How the elements are linked:
w433: de>w196, ni>w750
w822: de>w57, ni>w382
w715: de>w173, ni>w31
w708: de>w862, ni>w26
w273: de>w433, ni>w309
w942: de>w715, ni>w425
w796: de>w709, ni>w45
w173: de>w52, ni>w395
w647: de>w382, ni>w57
w31: de>w425, ni>w715
w820: de>w738, ni>w170
w170: de>w686, ni>w820
w45: de>w795, ni>w796
w174: de>w708, ni>w600
w838: de>w810, ni>w398
w810: de>w822, ni>w340
w309: de>w604, ni>w273
w425: de>w226, ni>w942
w52: de>w79, ni>w337
w692: de>w820, ni>w686
w382: de>w340, ni>w822
w750: de>w309, ni>w433
w57: de>w174, ni>w647
w226: de>w750, ni>w196
w337: de>w395, ni>w52
w709: de>w337, ni>w79
w398: de>w692, ni>w838
w795: de>w170, ni>w738
w600: de>w647, ni>w174
w862: de>w130, ni>w259
w604: de>w259, ni>w130
w738: de>w796, ni>w795
w395: de>w31, ni>w173
w130: de>w273, ni>w604
w340: de>w398, ni>w810
w196: de>w942, ni>w226
w79: de>w45, ni>w709
w259: de>w26, ni>w862
w26: de>w600, ni>w708
w686: de>w838, ni>w692

In the rows, zero is written as 157.

The rows follow the links: the fewer symbols apart two elements are, the more alike their rows tend to be.

Each row is also shifted at random along 6 hidden directions that mean nothing.

Known rows, each with its element:
[173,148,169,181,178,180,183,138,157,172,184,208,218,228,164,144,131,171,180,147,153,75,123,162,206,148,77,182,171,204,146,138,180,167,163,239,183,158,170,176,181]: w340
[137,122,180,164,155,98,156,189,174,109,198,137,98,102,171,146,157,162,99,181,167,184,135,124,195,172,183,117,112,145,90,133,192,144,151,123,155,88,151,174,123]: w395
[153,197,94,148,164,225,158,80,211,207,137,142,257,208,71,206,54,175,250,129,166,158,132,183,177,118,154,144,157,144,143,180,107,220,145,121,163,164,175,53,203]: w398
[138,134,207,160,159,122,127,199,180,142,196,162,158,116,185,162,166,182,58,249,166,176,190,141,172,202,193,99,125,135,92,164,157,104,196,134,177,127,158,161,100]: w425
[162,129,193,134,160,136,156,226,80,134,176,132,146,101,221,143,162,145,231,155,140,154,178,126,170,142,175,193,131,145,156,97,143,133,125,208,179,84,187,249,142]: w942
[154,123,189,147,157,75,176,127,127,126,204,193,176,127,182,146,197,184,163,163,183,167,136,191,208,212,128,122,152,117,73,114,158,123,138,187,210,161,131,199,138]: w273
[143,188,185,184,182,161,166,111,175,208,140,195,187,192,146,154,156,172,139,162,165,115,191,170,150,177,116,159,159,161,138,198,132,147,206,148,129,117,175,129,123]: w795
[152,128,157,143,172,178,94,212,151,125,186,96,194,130,133,162,163,143,117,147,137,207,159,162,130,177,225,98,134,150,119,161,122,134,147,151,216,281,146,119,148]: w433
[150,155,181,165,184,170,150,158,112,146,149,137,84,142,184,116,195,116,153,104,122,144,193,149,102,146,149,187,141,200,175,147,159,147,168,149,143,265,182,211,122]: w52
[129,129,179,160,171,129,124,185,168,141,178,125,143,127,134,150,133,133,135,138,132,195,163,133,175,173,185,117,113,142,98,154,154,152,165,120,145,129,162,127,104]: w31
[146,185,170,170,185,188,158,138,154,196,139,162,206,207,154,128,162,182,158,145,160,106,182,178,154,167,117,176,163,188,140,187,127,138,197,168,151,167,192,143,147]: w170
[162,189,154,157,146,191,195,180,144,145,143,122,189,183,229,145,185,240,132,249,215,120,157,187,171,154,154,177,182,189,150,177,159,127,182,146,201,184,177,178,223]: w838
[128,172,159,138,171,161,128,185,104,157,121,79,183,132,155,119,200,139,208,99,146,191,209,166,129,183,188,160,148,143,125,180,80,128,171,124,156,211,183,148,121]: w750
[154,187,157,152,154,176,144,220,98,166,100,103,126,133,180,126,209,138,213,111,153,165,209,122,128,156,183,197,159,155,199,174,128,140,168,152,113,112,173,176,150]: w604
[189,141,131,137,142,127,133,235,161,122,173,160,147,143,168,155,209,169,87,168,163,200,102,168,160,169,188,142,194,137,208,161,198,150,128,207,192,99,85,162,200]: w738
[157,117,168,161,152,103,158,121,176,148,202,213,178,155,128,171,150,147,150,145,154,170,123,175,203,192,131,118,153,117,111,132,171,161,136,193,189,151,116,147,143]: w130
[161,129,179,129,157,141,152,128,107,152,190,184,200,116,180,175,143,150,215,180,147,173,176,184,155,163,167,161,150,107,140,104,111,136,136,180,206,204,177,206,143]: w196

From each start, follow one symbol. Which element do you reach?
Answer with the element's name.
---
[145,122,190,153,182,144,103,221,113,149,166,140,178,148,157,100,213,117,115,120,103,172,191,155,138,209,179,136,148,165,138,166,119,110,182,192,169,219,155,151,99]
de: w750
---
[169,133,186,139,166,174,135,199,111,142,175,144,133,116,196,157,155,125,174,180,112,153,192,127,115,127,186,183,141,169,197,119,150,132,147,184,173,209,189,225,137]
ni: w31
---
[168,140,201,155,162,159,139,197,100,157,155,184,167,152,218,128,219,144,137,186,138,138,206,166,116,188,163,186,174,163,192,143,132,95,179,206,169,208,175,219,131]
de: w604
---
[173,150,197,206,174,204,186,200,195,151,184,189,133,203,209,151,158,192,56,250,182,63,157,117,176,141,122,162,150,245,164,169,239,143,202,198,155,158,165,204,176]
ni: w57
---
[145,154,140,156,137,131,203,4,206,161,181,204,174,155,105,209,82,152,224,152,179,173,121,188,203,155,119,133,149,111,89,114,155,205,117,112,177,202,157,127,168]
ni: w259
---
[148,178,183,184,178,99,168,86,148,217,130,241,141,181,139,111,220,139,145,87,148,129,194,181,137,206,83,167,178,146,154,184,148,158,192,173,102,109,146,158,80]
de: w795
---
[169,194,125,136,138,117,221,48,149,164,155,175,217,161,163,185,164,231,235,175,231,166,126,240,199,171,126,145,199,100,109,154,131,166,123,138,207,161,143,151,214]
ni: w686
---
[167,206,106,147,126,189,160,146,186,177,108,135,194,181,140,177,178,191,141,184,198,181,142,194,130,154,185,161,206,138,204,215,143,173,167,121,153,170,129,94,217]
ni: w340
---
[171,121,169,176,128,125,198,131,221,132,203,232,134,162,156,193,124,173,90,247,186,149,102,153,205,158,137,134,161,147,151,131,227,170,142,175,164,122,121,170,179]
ni: w26
---
[162,138,197,154,173,177,130,215,138,127,173,139,86,112,212,151,192,149,66,207,139,157,199,134,86,139,200,158,143,194,196,147,179,126,178,148,170,262,175,215,132]
ni: w395
---
[143,192,158,187,166,184,215,142,132,145,121,90,82,168,196,129,182,177,188,126,201,109,176,140,155,132,126,195,148,217,130,179,190,174,170,116,141,214,188,196,187]
de: w647
---
[175,90,189,152,147,90,141,150,198,141,210,264,120,142,147,172,157,119,58,196,121,181,122,162,152,173,154,126,166,130,195,118,205,154,144,201,146,114,105,169,119]
de: w395
---
[155,187,161,188,171,153,194,122,187,180,144,190,165,203,151,147,177,186,141,140,196,113,146,168,189,174,106,151,170,181,127,189,181,171,179,171,145,107,144,139,172]
ni: w822
---
[176,165,103,143,130,240,165,120,186,174,139,159,201,208,126,207,63,140,210,178,136,152,125,161,137,86,162,195,188,172,234,152,146,210,131,152,150,213,169,121,232]
de: w57
---
[143,174,110,157,134,175,188,199,176,100,149,46,101,148,150,158,137,173,178,138,202,185,98,118,210,112,182,152,139,184,135,168,216,206,131,98,151,145,142,138,217]
de: w708
---
[160,198,140,168,162,194,127,166,197,197,119,175,223,208,131,154,198,192,81,195,181,155,175,193,125,197,169,136,198,163,181,232,133,133,213,145,157,171,143,81,171]
ni: w692
---
[162,128,89,134,151,157,120,184,115,105,152,76,122,171,107,121,174,101,216,5,98,209,96,164,130,127,177,167,174,167,201,137,166,200,92,174,179,267,120,136,191]
de: w709
